Here is a tiny trained network, its code and every weight. The questions are about switching its units off for an input and a target symbol, where a switched-off unit gives its printed mean instead of its output.

import numpy as np


def w(rows, s, z=0):
    codes = np.array(rows[::2]) - 128.0
    scale = np.full(codes.shape[1], s)
    scale[-1] = z or s
    return codes * scale


def norm(h):
    return h / np.sqrt((h * h).mean(-1, keepdims=True) + 1e-5)


def f(y):
    return np.maximum(y, 0)


def softmax(a):
    e = np.exp(a - a.max(-1, keepdims=True))
    return e / e.sum(-1, keepdims=True)


def log_softmax(a):
    a = a - a.max(-1, keepdims=True)
    return a - np.log(np.exp(a).sum(-1, keepdims=True))


def net(x, mask):
    ids = ['γεζθλξπσψω'.index(c) for c in x.split()]
    T = len(ids)
    res = E[ids] + P[:T]
    r = norm(res)
    for j in range(3):
        rows = slice(3 * j, 3 * j + 3)
        q, k, v = (r @ M[0][rows].T for M in (Q, K, V))
        z = softmax(np.where(np.tri(T) > 0, q @ k.T / 3**0.5, -1e9)) @ v
        o = O[0][rows]
        res = res + np.where(mask[j], z, o[:, -1]) @ o[:, :-1]
    y = f(norm(res) @ A[0][:, :-1].T + A[0][:, -1])
    res = res + np.where(mask[3:15], y, B[0][:, -1]) @ B[0][:, :-1]
    return log_softmax(norm(res)[-1] @ U[:, :-1].T + U[:, -1])


Q, K, V, O, A, B = {}, {}, {}, {}, {}, {}
E = w([
[95,169,146,130,12,227,140,149],'γ',
[155,200,152,171,243,129,162,150],'ε',
[127,166,254,119,134,76,227,159],'ζ',
[71,27,181,76,220,144,137,122],'θ',
[118,151,76,58,125,188,168,108],'λ',
[127,174,108,140,163,194,58,236],'ξ',
[149,98,140,98,118,133,169,89],'π',
[166,113,102,167,116,136,148,176],'σ',
[12,43,176,152,121,62,138,224],'ψ',
[211,199,171,60,122,143,127,209],'ω',
],0.011)
P = w([
[175,79,117,182,116,179,124,109],'0',
[53,189,100,95,161,2,97,167],'1',
[31,151,100,120,161,29,133,144],'2',
[39,148,95,119,171,39,153,150],'3',
[45,146,90,118,172,51,182,160],'4',
[51,134,98,118,178,71,204,157],'5',
[66,125,99,112,186,94,250,164],'6',
],0.0057)
Q[0] = w([
[176,186,84,83,148,157,79,27],'head 1',
[106,147,182,99,150,134,180,178],'head 1',
[183,101,152,154,114,97,71,65],'head 1',
[122,121,140,114,150,164,161,150],'head 2',
[2,139,113,84,178,130,215,198],'head 2',
[232,108,161,150,88,86,68,59],'head 2',
[164,106,70,162,95,89,77,90],'head 3',
[147,157,106,87,116,101,125,24],'head 3',
[52,126,107,108,171,111,208,144],'head 3',
],0.0079)
K[0] = w([
[81,172,57,60,117,74,156,141],'head 1',
[255,133,154,137,149,211,107,48],'head 1',
[67,189,178,208,116,28,128,127],'head 1',
[226,142,227,161,94,186,99,100],'head 2',
[232,35,177,176,94,175,88,149],'head 2',
[66,215,102,95,157,90,139,127],'head 2',
[43,139,80,165,125,72,134,145],'head 3',
[72,161,99,43,137,106,144,94],'head 3',
[226,22,78,92,122,185,225,161],'head 3',
],0.0066)
V[0] = w([
[172,64,75,130,109,158,232,115],'head 1',
[185,94,94,38,104,205,110,139],'head 1',
[129,58,196,141,84,93,58,127],'head 1',
[51,102,154,149,22,119,148,172],'head 2',
[162,212,204,87,91,143,152,51],'head 2',
[150,181,27,207,114,186,51,75],'head 2',
[94,148,97,42,118,180,212,130],'head 3',
[2,145,172,108,134,180,23,94],'head 3',
[159,184,207,180,82,155,62,248],'head 3',
],0.0062)
O[0] = w([
[102,119,106,120,124,73,121,58,255],'head 1',
[114,95,66,57,121,158,117,139,218],'head 1',
[163,97,219,41,60,176,85,124,74],'head 1',
[64,126,135,139,2,110,91,157,183],'head 2',
[139,223,130,106,90,178,186,68,27],'head 2',
[171,162,99,172,77,218,109,148,106],'head 2',
[38,143,104,101,127,102,71,111,212],'head 3',
[70,154,127,114,182,168,158,153,52],'head 3',
[139,129,114,103,124,105,224,168,120],'head 3',
],0.0066,0.0042)
A[0] = w([
[114,88,149,96,170,107,96,113,87],'neuron 1',
[129,136,153,88,146,99,57,170,169],'neuron 2',
[109,183,129,121,92,42,76,177,217],'neuron 3',
[177,87,93,154,186,64,112,119,88],'neuron 4',
[89,133,177,109,141,152,139,83,255],'neuron 5',
[137,142,60,99,143,116,180,114,113],'neuron 6',
[192,187,182,137,115,165,175,136,121],'neuron 7',
[105,158,123,158,188,183,128,190,119],'neuron 8',
[122,135,97,117,117,104,59,2,179],'neuron 9',
[101,72,129,97,122,150,137,128,160],'neuron 10',
[62,172,85,127,76,134,125,135,222],'neuron 11',
[101,71,133,75,164,129,58,76,128],'neuron 12',
],0.0069,0.0016)
B[0] = w([
[199,219,107,79,92,136,131,100,212],'neuron 1',
[130,73,73,83,219,176,222,155,204],'neuron 2',
[146,129,104,156,44,177,148,60,253],'neuron 3',
[210,30,250,142,158,209,117,48,217],'neuron 4',
[147,225,159,105,159,147,116,54,189],'neuron 5',
[192,114,36,128,119,80,65,113,185],'neuron 6',
[57,197,86,139,108,124,110,80,144],'neuron 7',
[158,166,245,158,101,183,90,196,179],'neuron 8',
[155,168,170,158,69,82,36,253,211],'neuron 9',
[127,161,60,89,108,232,115,112,200],'neuron 10',
[174,53,205,189,178,188,178,84,253],'neuron 11',
[163,145,194,117,122,197,136,176,248],'neuron 12',
],0.0052,0.0049)
U = w([
[80,163,139,164,70,196,181,101,218],'γ',
[163,194,162,235,211,116,156,99,185],'ε',
[101,187,180,139,122,31,200,80,167],'ζ',
[111,91,166,57,207,163,145,105,154],'θ',
[82,138,25,157,169,113,75,86,166],'λ',
[140,141,109,168,169,179,123,255,4],'ξ',
[171,174,180,119,93,109,54,110,87],'π',
[203,40,101,163,98,108,156,115,168],'σ',
[39,74,138,139,114,38,129,206,105],'ψ',
[182,171,59,62,131,91,207,146,49],'ω',
],0.0085,0.0018)

Each question gives the input, a string of symbols that net reads in full, and the target symbol t.
The units are the heads (3 rows each of Q, K, V and O) and the neurons (one row each of A and B). Each row of codes is followed by its name. A weight is (code - 128) times the scale printed after its matrix; where a second scale follows, it is the last column's (O, A, B and U).
mask holds one flag per unit, heads first, then neurons. A switched-off unit (its flag False) gives its mean, the last column of its rows in O or B, instead of its output. The means were averaged over made-up inputs and are rounded, as every weight is.
A unit's drop is (log p(t) with every unit on - log p(t) with that unit switched off) / (log p(t) with every unit on - log p(t) with every unit switched off).
The circuit of an input: a set's keep is (log p(t) with only the set's units on - log p(t) with every unit switched off) / (log p(t) with every unit on - log p(t) with every unit switched off). Starting from the 12 units with the biggest drops (on a tie, the unit counted first), units are removed one at a time, each time the one whose removal leaves the highest keep (on an exact tie, the one counted first), for as long as the keep stays at least 0.8.
circuit, biggest first: the units of the circuit, biggest drop first
unit that matters most: the unit with the biggest drop
top k neurons: the k neurons with the biggest drops, biggest first
which heads matter: for each layer, one digit per head in row order, 1 if its drop is at least 0.15 and else 0, layers parted by /
drop when u is switched off: that unit's drop, to one decimal
input ε π γ, target ε: which heads matter	110
input ζ θ ζ σ λ ψ, target ζ: circuit, biggest first	head 2; head 1
input ψ γ λ, target ψ: which heads matter	010
input γ ε λ θ σ π λ, target λ: which heads matter	101
input λ γ π, target λ: which heads matter	100
input σ ω ξ θ σ γ, target σ: circuit, biggest first	head 3; head 2
input ζ θ γ θ σ ε ω, target ζ: which heads matter	110
input ψ θ ε λ ε, target ψ: circuit, biggest first	head 2
input γ θ θ, target γ: which heads matter	010
input γ λ γ σ ζ, target γ: which heads matter	010
input ε ε γ σ ε ζ, target ε: which heads matter	110
input ε θ ω ξ ε ω, target ε: which heads matter	110
input λ ξ θ λ ψ λ ω, target λ: circuit, biggest first	head 1; head 3
input ζ λ ξ γ γ, target ζ: which heads matter	010
input ψ σ θ ε π, target ψ: unit that matters most	head 2
input θ θ ξ ω, target θ: which heads matter	010
input θ π σ σ θ σ, target θ: which heads matter	110
input λ θ ε ζ γ ε, target λ: which heads matter	101
input θ ω ε ζ σ θ ζ, target θ: which heads matter	111
input π ε θ ξ θ, target π: unit that matters most	head 3
input θ ζ π, target π: top 2 neurons	neuron 9; neuron 1
input ξ ψ γ ξ ω λ, target λ: drop when head 1 is switched off	0.3
input γ λ γ γ θ π ξ, target γ: drop when neuron 9 is switched off	0.1
input θ ω γ, target θ: drop when head 2 is switched off	0.5
input ξ θ ζ γ λ ζ ψ, target ξ: drop when neuron 3 is switched off	0.0
